[[ -1 -24  16  10]
 [ -3   3 -38  19]
 [ 20  -1  -8  13]
 [-50 -37  -5 -47]]
->
[ 10 -38  -1 -50]

[[-13 -44   0 -12  18]
 [ -6 -41   0  -4  15]
 [-14 -20   6  -5  28]
 [  3   3  -1   3   1]]
->
[18 -4  6  3]

[[-36  -5  13   8 -53]
 [-26  22 -37  21 -29]]
->
[-53  21]

[[ 10 -11]
 [ -7  41]
 [-11  17]
 [-12  14]
 [ -2  21]]
->
[-11  -7]

[[  5 -13   1]
 [-16  40  -2]
 [ 10 -22   2]
 [-21  47  -3]
 [-21  47  -3]]
->
[ 1 40 10]

[[-33  47]
 [-22   7]
 [-47   3]
 [-22  32]
 [ 54  -6]]
->
[ 47 -22]

[[-50   6]
 [-40   0]]
->
[  6 -40]
---
[[ 10  -9  -1  41  51]
 [ 10 -10  -1  43  52]
 [-28   8  -9 -40 -44]
 [ 10 -10  -1  42  50]]
->
[[ 50  42  -1 -10  10]
 [-44 -40  -9   8 -28]
 [ 52  43  -1 -10  10]
 [ 51  41  -1  -9  10]]

[[-19  -3  -3 -43  -4  -1  -1]
 [  1 -16  -7  37 -12 -13   0]
 [-19  -3  -4 -42  -4  -1  -1]
 [  2 -15  -5  37 -11 -12   0]
 [-19  -3  -4 -43  -4  -1  -1]
 [-19  -3  -4 -42  -4  -1  -1]
 [-19  -2  -3 -42  -3   0  -1]
 [  0 -16  -7  36 -13 -14   0]
 [  1 -16  -6  36 -12 -14   0]
 [-19  -2  -3 -42  -3   0  -1]]
->
[[ -1   0  -3 -42  -3  -2 -19]
 [  0 -14 -12  36  -6 -16   1]
 [  0 -14 -13  36  -7 -16   0]
 [ -1   0  -3 -42  -3  -2 -19]
 [ -1  -1  -4 -42  -4  -3 -19]
 [ -1  -1  -4 -43  -4  -3 -19]
 [  0 -12 -11  37  -5 -15   2]
 [ -1  -1  -4 -42  -4  -3 -19]
 [  0 -13 -12  37  -7 -16   1]
 [ -1  -1  -4 -43  -3  -3 -19]]

[[ -2   0   0   5   2  -4  -1   0   1  -1]
 [ -2   3 -32  12   1   6   1  -5  40  -2]
 [  0  11 -37  12   0  -7  -7  -9  44 -14]
 [-10 -11   4   8   1  20  18   4  -6  13]
 [ -6  17  38 -18  26   3 -29   8 -51 -21]]
->
[[-21 -51   8 -29   3  26 -18  38  17  -6]
 [ 13  -6   4  18  20   1   8   4 -11 -10]
 [-14  44  -9  -7  -7   0  12 -37  11   0]
 [ -2  40  -5   1   6   1  12 -32   3  -2]
 [ -1   1   0  -1  -4   2   5   0   0  -2]]

[[-14  23  17]
 [ 44 -42 -31]
 [ -2   4   3]
 [ -9  13  10]
 [ 23 -20 -15]
 [ -2   4   3]
 [ 37 -37 -28]]
->
[[-28 -37  37]
 [  3   4  -2]
 [-15 -20  23]
 [ 10  13  -9]
 [  3   4  -2]
 [-31 -42  44]
 [ 17  23 -14]]

[[ 11   7 -43   3]
 [ 53  21 -27  14]]
->
[[ 14 -27  21  53]
 [  3 -43   7  11]]

[[  6  13 -11  23 -42  -1   5  -1]
 [-10  -9  21  -5 -12  22   3   4]
 [ -2  -5   8  -5  12   3  -1   9]
 [ -2  -3   3  -5  11  -1  -2   2]
 [ -3  -3   6  -7  23  -1  -2   3]
 [ -3  -4  30  -5  40   6   0  15]
 [  1   0   0   0   1  -1   0   0]]
->
[[  0   0  -1   1   0   0   0   1]
 [ 15   0   6  40  -5  30  -4  -3]
 [  3  -2  -1  23  -7   6  -3  -3]
 [  2  -2  -1  11  -5   3  -3  -2]
 [  9  -1   3  12  -5   8  -5  -2]
 [  4   3  22 -12  -5  21  -9 -10]
 [ -1   5  -1 -42  23 -11  13   6]]

[[-1 20 -9 20]
 [12 17  0 56]
 [ 7  7 -6 52]
 [ 4 -4  8 38]]
->
[[38  8 -4  4]
 [52 -6  7  7]
 [56  0 17 12]
 [20 -9 20 -1]]

[[ -1  -1  -1  -1   1   0   2  -2  -4]
 [-18  17  17 -18  18  18 -17 -18 -19]
 [-12  14  14 -12  14  14 -12 -12 -13]
 [-21  24  24 -21  25  25 -19 -21 -21]
 [-38  42  42 -37  45  44 -33 -38 -41]
 [ -2   1   1  -2   1   1  -2  -2  -1]
 [-18   8   8 -18  11  10 -14 -19 -21]]
->
[[-21 -19 -14  10  11 -18   8   8 -18]
 [ -1  -2  -2   1   1  -2   1   1  -2]
 [-41 -38 -33  44  45 -37  42  42 -38]
 [-21 -21 -19  25  25 -21  24  24 -21]
 [-13 -12 -12  14  14 -12  14  14 -12]
 [-19 -18 -17  18  18 -18  17  17 -18]
 [ -4  -2   2   0   1  -1  -1  -1  -1]]
